Below is a small trained network, with its code and all its weights. Each question gives an input and a target symbol and asks what happens when units are switched off, that is, made to give their printed mean instead of their output.

import numpy as np


def w(rows, s, z=0):
    codes = np.array(rows[::2]) - 128.0
    scale = np.full(codes.shape[1], s)
    scale[-1] = z or s
    return codes * scale


def norm(h):
    return h / np.sqrt((h * h).mean(-1, keepdims=True) + 1e-5)


def f(y):
    return np.maximum(y, 0)


def softmax(a):
    e = np.exp(a - a.max(-1, keepdims=True))
    return e / e.sum(-1, keepdims=True)


def log_softmax(a):
    a = a - a.max(-1, keepdims=True)
    return a - np.log(np.exp(a).sum(-1, keepdims=True))


def net(x, mask):
    ids = ['ΔΩαβεζημπστψ'.index(c) for c in x.split()]
    T = len(ids)
    res = E[ids] + P[:T]
    u = 0
    for l in range(3):
        q, k, v = (norm(res) @ M[l].T for M in (Q, K, V))
        z = softmax(np.where(np.tri(T) > 0, q @ k.T / 3**0.5, -1e9)) @ v
        res = res + np.where(mask[u], z, O[l][:, -1]) @ O[l][:, :-1]
        u += 1
        y = f(norm(res) @ A[l][:, :-1].T + A[l][:, -1])
        res = res + np.where(mask[u : u + 4], y, B[l][:, -1]) @ B[l][:, :-1]
        u += 4
    return log_softmax(norm(res)[-1] @ U[:, :-1].T + U[:, -1])


Q, K, V, O, A, B = {}, {}, {}, {}, {}, {}
E = w([
[154,209,115,107],'Δ',
[116,73,131,209],'Ω',
[2,117,94,134],'α',
[65,90,44,157],'β',
[73,96,40,63],'ε',
[167,89,105,252],'ζ',
[114,194,176,95],'η',
[140,113,162,239],'μ',
[83,144,81,125],'π',
[114,68,136,110],'σ',
[25,127,171,135],'τ',
[20,120,145,77],'ψ',
],0.014)
P = w([
[167,190,177,163],'0',
[107,62,121,151],'1',
[107,220,135,203],'2',
[146,41,122,119],'3',
[84,199,2,186],'4',
[53,7,186,88],'5',
],0.0099)
Q[0] = w([
[254,115,128,92],'L0H1',
[163,165,59,134],'L0H1',
[142,213,109,67],'L0H1',
],0.0082)
K[0] = w([
[159,220,253,234],'L0H1',
[181,69,192,191],'L0H1',
[73,242,110,95],'L0H1',
],0.0059)
V[0] = w([
[116,220,61,180],'L0H1',
[138,36,106,6],'L0H1',
[1,172,106,169],'L0H1',
],0.0051)
O[0] = w([
[110,114,70,111,102],'L0H1',
[245,188,251,141,136],'L0H1',
[136,125,1,122,252],'L0H1',
],0.0086,0.0032)
A[0] = w([
[113,150,90,245,143],'L0N1',
[101,141,58,52,235],'L0N2',
[161,159,2,120,236],'L0N3',
[143,189,188,81,250],'L0N4',
],0.0087,0.0015)
B[0] = w([
[1,155,72,191,246],'L0N1',
[42,153,198,101,230],'L0N2',
[38,233,109,131,254],'L0N3',
[73,203,93,129,149],'L0N4',
],0.005,0.006)
Q[1] = w([
[80,131,123,163],'L1H1',
[115,46,177,223],'L1H1',
[254,25,210,62],'L1H1',
],0.0085)
K[1] = w([
[232,157,103,33],'L1H1',
[226,125,140,36],'L1H1',
[102,253,229,155],'L1H1',
],0.0065)
V[1] = w([
[133,2,117,178],'L1H1',
[143,208,99,202],'L1H1',
[225,60,133,145],'L1H1',
],0.0094)
O[1] = w([
[63,125,98,106,141],'L1H1',
[123,6,86,105,140],'L1H1',
[137,115,157,65,2],'L1H1',
],0.014,0.0074)
A[1] = w([
[229,135,131,154,254],'L1N1',
[40,134,145,139,79],'L1N2',
[13,138,142,32,113],'L1N3',
[203,2,169,89,61],'L1N4',
],0.0085,0.00083)
B[1] = w([
[163,190,65,54,145],'L1N1',
[90,54,132,180,254],'L1N2',
[218,54,156,189,230],'L1N3',
[1,91,171,88,171],'L1N4',
],0.0093,0.0058)
Q[2] = w([
[201,255,254,163],'L2H1',
[119,172,182,18],'L2H1',
[15,85,99,215],'L2H1',
],0.0064)
K[2] = w([
[97,116,177,160],'L2H1',
[255,148,189,152],'L2H1',
[77,176,119,246],'L2H1',
],0.0091)
V[2] = w([
[164,43,146,48],'L2H1',
[77,115,145,109],'L2H1',
[96,168,253,36],'L2H1',
],0.0077)
O[2] = w([
[53,254,61,193,8],'L2H1',
[201,174,116,113,150],'L2H1',
[60,83,77,169,3],'L2H1',
],0.0079,0.0076)
A[2] = w([
[79,92,58,81,114],'L2N1',
[39,216,175,217,2],'L2N2',
[194,253,195,61,147],'L2N3',
[214,112,162,27,25],'L2N4',
],0.0079,0.0013)
B[2] = w([
[252,25,218,84,207],'L2N1',
[155,249,123,148,255],'L2N2',
[121,141,140,46,142],'L2N3',
[118,227,3,196,151],'L2N4',
],0.0051,0.0044)
U = w([
[189,2,137,195,185],'Δ',
[1,31,176,67,209],'Ω',
[82,144,39,177,46],'α',
[91,125,86,115,96],'β',
[169,180,104,111,251],'ε',
[112,106,96,112,49],'ζ',
[167,133,100,137,108],'η',
[78,87,81,149,22],'μ',
[89,129,86,120,109],'π',
[35,239,235,110,169],'σ',
[107,123,111,129,43],'τ',
[116,142,139,133,53],'ψ',
],0.0099,0.003)

Each question gives the input, a string of symbols that net reads in full, and the target symbol t.
The units are the heads (3 rows each of Q, K, V and O) and the neurons (one row each of A and B). Each row of codes is followed by its name. A weight is (code - 128) times the scale printed after its matrix; where a second scale follows, it is the last column's (O, A, B and U).
mask holds one flag per unit, layer by layer, with each layer's heads first. A switched-off unit (its flag False) gives its mean, the last column of its rows in O or B, instead of its output. The means were averaged over made-up inputs and are rounded, as every weight is.
A unit's drop is (log p(t) with every unit on - log p(t) with that unit switched off) / (log p(t) with every unit on - log p(t) with every unit switched off).
The circuit of an input: a set's keep is (log p(t) with only the set's units on - log p(t) with every unit switched off) / (log p(t) with every unit on - log p(t) with every unit switched off). Starting from the 12 units with the biggest drops (on a tie, the unit counted first), units are removed one at a time, each time the one whose removal leaves the highest keep (on an exact tie, the one counted first), for as long as the keep stays at least 0.8.
units of the circuit, in order: the units of the circuit, biggest drop first
most important unit: the unit with the biggest drop
k most important neurons: the k neurons with the biggest drops, biggest first
drop when u is switched off: that unit's drop, to one decimal
input α Ω α σ σ ε, target Δ: units of the circuit, in order : (L1N3, L0H1)
input σ ζ μ μ Ω Δ, target Δ: most important unit : L1N3
input τ σ σ Ω α, target Ω: units of the circuit, in order : (L1H1, L0N2, L2N1)
input σ α α σ Δ, target σ: 2 most important neurons : (L0N2, L0N3)
input σ σ σ σ α, target σ: units of the circuit, in order : (L1H1, L0H1)
input σ α σ σ, target Ω: 2 most important neurons : (L1N4, L0N1)
input σ σ Ω, target σ: units of the circuit, in order : (L1H1, L0N1)
input β σ π, target σ: units of the circuit, in order : (L1H1, L0N3)
input σ Δ ε, target Δ: units of the circuit, in order : (L2H1, L2N1)
input σ μ τ α, target Δ: units of the circuit, in order : (L1N3, L1N4)
input π τ Ω σ σ α, target Δ: units of the circuit, in order : (L1N3, L0N1)
input α η σ η σ Δ, target Δ: 3 most important neurons : (L0N2, L1N4, L0N1)
input Δ σ μ, target σ: 2 most important neurons : (L0N1, L0N3)
input α σ Ω σ ζ, target σ: most important unit : L1H1
input α ψ σ Ω ε, target Ω: units of the circuit, in order : (L1H1, L0N2)
input α σ σ, target σ: 2 most important neurons : (L0N4, L0N1)
input σ σ τ Ω σ β, target Δ: 2 most important neurons : (L1N3, L0N1)
input α σ ε, target σ: 2 most important neurons : (L0N3, L0N2)
input π α ζ σ σ β, target Δ: drop when L1N3 is switched off : 0.6
input π μ α Ω σ ψ, target Δ: units of the circuit, in order : (L1N3)
